Below is a small trained network, with its code and all its weights. Each question gives an input and a target symbol and asks what happens when units are switched off, that is, made to give their printed mean instead of their output.

import numpy as np


def w(rows, s, z=0):
    codes = np.array(rows[::2]) - 128.0
    scale = np.full(codes.shape[1], s)
    scale[-1] = z or s
    return codes * scale


def norm(h):
    return h / np.sqrt((h * h).mean(-1, keepdims=True) + 1e-5)


def f(y):
    return np.maximum(y, 0)


def softmax(a):
    e = np.exp(a - a.max(-1, keepdims=True))
    return e / e.sum(-1, keepdims=True)


def log_softmax(a):
    a = a - a.max(-1, keepdims=True)
    return a - np.log(np.exp(a).sum(-1, keepdims=True))


def net(x, mask):
    ids = ['αβδεζηλμξστφω'.index(c) for c in x.split()]
    T = len(ids)
    res = E[ids] + P[:T]
    u = 0
    for l in range(3):
        q, k, v = (norm(res) @ M[l].T for M in (Q, K, V))
        z = softmax(np.where(np.tri(T) > 0, q @ k.T / 2**0.5, -1e9)) @ v
        res = res + np.where(mask[u], z, O[l][:, -1]) @ O[l][:, :-1]
        u += 1
        y = f(norm(res) @ A[l][:, :-1].T + A[l][:, -1])
        res = res + np.where(mask[u : u + 8], y, B[l][:, -1]) @ B[l][:, :-1]
        u += 8
    return log_softmax(norm(res)[-1] @ U[:, :-1].T + U[:, -1])


Q, K, V, O, A, B = {}, {}, {}, {}, {}, {}
E = w([
[165,93,99,65,105,137,94,168,111,55,172,71],'α',
[158,110,76,145,55,148,175,100,99,159,225,70],'β',
[92,171,36,86,126,124,168,31,111,70,90,183],'δ',
[156,144,178,81,72,143,104,139,158,115,131,104],'ε',
[138,152,116,76,89,183,129,106,178,158,139,119],'ζ',
[145,134,103,51,82,167,155,134,179,112,131,147],'η',
[161,180,146,66,105,117,108,120,158,159,128,112],'λ',
[209,170,169,98,91,162,124,170,174,122,172,157],'μ',
[148,127,54,172,89,112,180,157,227,98,150,101],'ξ',
[142,106,181,105,102,124,121,61,196,151,152,166],'σ',
[164,73,68,8,140,119,154,144,153,183,97,162],'τ',
[152,52,113,140,111,210,41,111,103,142,176,142],'φ',
[103,45,152,100,129,159,123,115,120,148,50,62],'ω',
],0.015)
P = w([
[190,189,160,83,95,142,149,130,118,1,58,153],'0',
[121,185,138,63,164,142,139,72,159,78,172,79],'1',
[194,164,114,145,74,158,131,110,123,102,58,139],'2',
[124,137,165,87,163,131,118,101,162,123,191,68],'3',
[169,122,136,167,63,123,116,136,113,140,80,145],'4',
[110,100,180,120,163,100,104,133,154,159,193,92],'5',
[137,72,140,161,32,125,115,161,101,167,100,143],'6',
[96,60,183,128,157,105,108,163,162,174,215,89],'7',
],0.0098)
Q[0] = w([
[182,131,76,143,44,135,117,162,69,157,20,145],'L0H0',
[60,191,113,222,254,143,144,191,49,59,125,141],'L0H0',
],0.0078)
K[0] = w([
[117,87,220,156,110,126,118,93,200,184,96,221],'L0H0',
[161,253,165,75,117,175,153,45,133,42,135,118],'L0H0',
],0.0081)
V[0] = w([
[163,39,105,56,172,96,86,138,47,188,94,176],'L0H0',
[139,64,255,133,121,114,211,4,164,149,108,170],'L0H0',
],0.0048)
O[0] = w([
[254,84,66,124,202,135,150,89,177,89,159,139,6],'L0H0',
[166,91,226,125,117,170,210,107,192,153,77,106,119],'L0H0',
],0.0087,0.0012)
A[0] = w([
[119,101,121,97,74,122,129,125,167,123,176,167,227],'L0N0',
[167,110,124,163,178,129,85,123,146,9,142,183,57],'L0N1',
[68,166,161,103,176,158,53,121,109,218,234,142,220],'L0N2',
[56,111,55,88,140,104,247,134,140,110,115,150,229],'L0N3',
[55,98,185,159,152,157,132,80,86,79,143,67,101],'L0N4',
[152,104,192,61,48,109,96,154,139,64,54,255,66],'L0N5',
[118,118,158,151,183,163,101,61,118,114,152,110,45],'L0N6',
[192,117,119,222,95,146,110,35,154,154,138,72,250],'L0N7',
],0.006,0.0017)
B[0] = w([
[89,208,145,124,143,178,100,133,94,79,67,69,255],'L0N0',
[88,128,156,60,141,128,174,177,155,170,39,105,165],'L0N1',
[188,133,107,163,163,107,155,16,79,10,125,121,254],'L0N2',
[161,197,110,204,210,218,68,94,134,80,156,69,169],'L0N3',
[173,125,159,132,186,179,254,180,152,54,152,199,155],'L0N4',
[136,184,30,164,189,166,98,119,101,201,120,74,228],'L0N5',
[134,160,167,70,137,130,159,135,167,121,175,198,155],'L0N6',
[136,133,110,30,145,140,152,200,95,83,68,153,249],'L0N7',
],0.006,0.0056)
Q[1] = w([
[250,105,108,115,147,149,157,108,147,1,74,145],'L1H0',
[146,68,96,151,78,92,171,189,175,234,67,203],'L1H0',
],0.0065)
K[1] = w([
[132,8,147,136,171,133,112,145,105,154,144,127],'L1H0',
[129,202,181,71,151,140,106,99,124,141,79,152],'L1H0',
],0.011)
V[1] = w([
[110,99,190,148,132,195,1,111,138,128,140,195],'L1H0',
[132,171,95,159,117,83,141,151,248,83,100,68],'L1H0',
],0.0063)
O[1] = w([
[145,149,159,96,82,161,85,77,144,56,112,161,10],'L1H0',
[118,6,126,162,71,112,128,126,220,145,187,145,241],'L1H0',
],0.013,0.0011)
A[1] = w([
[47,133,213,100,76,47,128,190,159,114,134,151,162],'L1N0',
[130,181,188,117,188,130,220,186,156,98,133,108,57],'L1N1',
[109,129,198,118,63,116,64,166,110,109,41,217,127],'L1N2',
[89,118,183,151,124,131,181,37,153,117,135,254,6],'L1N3',
[83,141,127,150,30,143,168,164,66,156,146,158,164],'L1N4',
[9,82,108,255,83,107,57,104,168,218,251,203,129],'L1N5',
[83,140,85,92,156,183,57,143,124,185,63,96,203],'L1N6',
[201,99,47,126,56,140,94,183,85,115,75,230,92],'L1N7',
],0.0064,0.0021)
B[1] = w([
[119,132,148,175,181,166,103,152,169,165,220,104,156],'L1N0',
[157,83,161,153,150,154,157,45,136,140,157,120,178],'L1N1',
[202,92,55,87,126,119,156,104,167,112,128,56,161],'L1N2',
[157,62,65,130,99,135,171,8,188,134,220,119,141],'L1N3',
[80,173,156,116,195,136,63,131,174,62,128,117,185],'L1N4',
[98,189,254,203,163,29,124,145,229,79,90,80,222],'L1N5',
[54,144,147,149,101,90,163,165,90,98,206,104,254],'L1N6',
[77,200,132,204,69,133,200,135,116,187,75,113,202],'L1N7',
],0.0079,0.0058)
Q[2] = w([
[142,89,134,57,182,85,35,88,117,90,175,190],'L2H0',
[253,125,127,59,155,187,214,78,217,7,126,126],'L2H0',
],0.006)
K[2] = w([
[19,169,56,97,92,212,132,106,205,81,198,12],'L2H0',
[18,6,65,2,184,161,102,122,143,98,34,116],'L2H0',
],0.0056)
V[2] = w([
[156,195,124,72,106,3,80,71,149,212,124,97],'L2H0',
[21,24,131,42,105,89,172,119,84,98,79,120],'L2H0',
],0.0051)
O[2] = w([
[122,118,94,71,158,103,249,109,90,109,220,99,3],'L2H0',
[100,122,88,81,109,14,121,2,97,182,18,47,9],'L2H0',
],0.0075,0.0015)
A[2] = w([
[125,172,193,108,141,171,115,110,112,84,255,160,71],'L2N0',
[75,109,95,170,111,164,224,199,137,188,106,57,128],'L2N1',
[208,142,69,129,157,113,144,174,117,133,55,129,86],'L2N2',
[120,120,179,112,143,112,184,100,117,152,188,101,253],'L2N3',
[55,152,97,177,119,115,42,117,100,156,103,133,137],'L2N4',
[105,125,107,233,146,119,128,91,110,131,19,159,2],'L2N5',
[92,115,53,141,205,67,81,88,137,83,168,158,71],'L2N6',
[143,104,144,66,131,105,152,72,200,92,206,170,98],'L2N7',
],0.0082,0.0016)
B[2] = w([
[154,82,150,110,119,52,101,102,80,190,99,184,236],'L2N0',
[162,77,131,114,178,122,98,53,108,136,140,148,255],'L2N1',
[53,167,112,142,19,98,126,105,159,81,130,254,176],'L2N2',
[128,161,49,124,149,162,238,187,112,98,140,97,201],'L2N3',
[99,20,109,117,154,131,128,140,196,123,119,163,157],'L2N4',
[133,133,191,32,112,97,147,178,123,246,161,140,142],'L2N5',
[231,91,158,97,82,153,103,201,148,146,158,41,152],'L2N6',
[75,143,117,156,114,131,66,198,115,118,71,166,191],'L2N7',
],0.0091,0.0078)
U = w([
[93,115,81,103,137,1,133,174,85,133,90,139,62],'α',
[159,153,174,114,230,98,46,55,91,80,107,157,155],'β',
[151,126,93,40,195,149,130,214,189,131,138,168,63],'δ',
[204,108,114,82,47,92,80,165,112,143,154,43,112],'ε',
[42,88,129,95,113,153,71,87,100,165,160,88,97],'ζ',
[145,105,41,205,138,205,48,76,134,143,146,112,88],'η',
[148,166,94,144,170,99,212,94,73,140,209,91,173],'λ',
[161,138,182,169,109,193,116,172,85,213,191,168,87],'μ',
[107,148,172,181,152,75,134,137,186,76,146,108,253],'ξ',
[206,105,177,146,154,217,168,91,174,142,54,58,50],'σ',
[161,93,78,166,120,94,164,43,165,114,161,222,71],'τ',
[82,192,94,170,47,166,167,149,101,92,66,143,132],'φ',
[151,101,149,127,68,44,125,105,106,244,62,144,168],'ω',
],0.0076,0.0031)

Each question gives the input, a string of symbols that net reads in full, and the target symbol t.
The units are the heads (2 rows each of Q, K, V and O) and the neurons (one row each of A and B). Each row of codes is followed by its name. A weight is (code - 128) times the scale printed after its matrix; where a second scale follows, it is the last column's (O, A, B and U).
mask holds one flag per unit, layer by layer, with each layer's heads first. A switched-off unit (its flag False) gives its mean, the last column of its rows in O or B, instead of its output. The means were averaged over made-up inputs and are rounded, as every weight is.
A unit's drop is (log p(t) with every unit on - log p(t) with that unit switched off) / (log p(t) with every unit on - log p(t) with every unit switched off).
The circuit of an input: a set's keep is (log p(t) with only the set's units on - log p(t) with every unit switched off) / (log p(t) with every unit on - log p(t) with every unit switched off). Starting from the 12 units with the biggest drops (on a tie, the unit counted first), units are removed one at a time, each time the one whose removal leaves the highest keep (on an exact tie, the one counted first), for as long as the keep stays at least 0.8.
units of the circuit, in order: the units of the circuit, biggest drop first
unit that matters most: the unit with the biggest drop
top k neurons: the k neurons with the biggest drops, biggest first
top k neurons in layer l: the k neurons of layer l with the biggest drops, biggest first
input ζ λ ζ ζ δ, target ζ: top 2 neurons -> [L2N5; L2N4]
input λ σ λ, target σ: unit that matters most -> L0H0
input ω ξ σ, target ω: units of the circuit, in order -> [L2H0; L2N5]
input ξ ζ β β ζ, target ζ: units of the circuit, in order -> [L0N2; L1N6; L2N1]
input β α ζ ζ α ζ μ ζ, target ε: units of the circuit, in order -> [L2N6; L0H0]
input λ λ ζ ξ φ ζ ζ λ, target β: units of the circuit, in order -> [L1H0; L0N2]
input ζ α β ζ η, target η: units of the circuit, in order -> [L0N5; L2N1]
input ζ δ ζ μ ζ λ, target α: top 2 neurons in layer 2 -> [L2N7; L2N3]
input ξ ζ η ξ ξ λ α λ, target ε: top 2 neurons -> [L2N6; L0N2]
input λ λ φ ζ η ξ λ, target ξ: units of the circuit, in order -> [L1H0; L1N5; L0H0]
input ζ ξ σ, target σ: units of the circuit, in order -> [L0H0; L1N2]
input λ σ η ζ, target φ: top 4 neurons -> [L0N2; L2N7; L2N3; L2N1]
input λ ω φ, target ω: top 3 neurons -> [L1N7; L2N5; L0N1]
input ζ φ σ ζ η, target σ: units of the circuit, in order -> [L0H0]
input ζ μ ε ξ β, target ξ: top 2 neurons -> [L1N4; L1N5]
input ξ β δ λ, target λ: top 2 neurons -> [L0N2; L2N3]
input λ β σ ω, target σ: top 2 neurons -> [L0N4; L1N1]
input ζ ξ ζ, target ξ: units of the circuit, in order -> [L1H0; L1N5]
input ζ β ζ ξ λ τ ζ α, target ε: top 2 neurons in layer 1 -> [L1N6; L1N5]
input ζ ζ τ ω δ ζ φ ω, target σ: unit that matters most -> L2H0
input ζ ξ ξ, target ξ: units of the circuit, in order -> [L1N5; L0H0; L1H0]
input σ ω μ, target ω: units of the circuit, in order -> [L2H0; L1N5]
input λ ζ φ ζ ξ φ ζ ε, target β: units of the circuit, in order -> [L1H0; L0H0]
input ζ ξ ζ ζ, target ξ: units of the circuit, in order -> [L1H0; L1N5; L0H0]
input ζ δ ζ β ζ ζ ζ ε, target λ: top 2 neurons -> [L2N3; L0N2]
input ξ τ η φ ζ σ μ σ, target β: top 2 neurons -> [L0N0; L2N7]
input ζ ε ζ μ σ, target σ: units of the circuit, in order -> [L0H0]
input ζ ε μ ω β φ β, target φ: top 4 neurons -> [L0N7; L2N0; L2N2; L1N1]
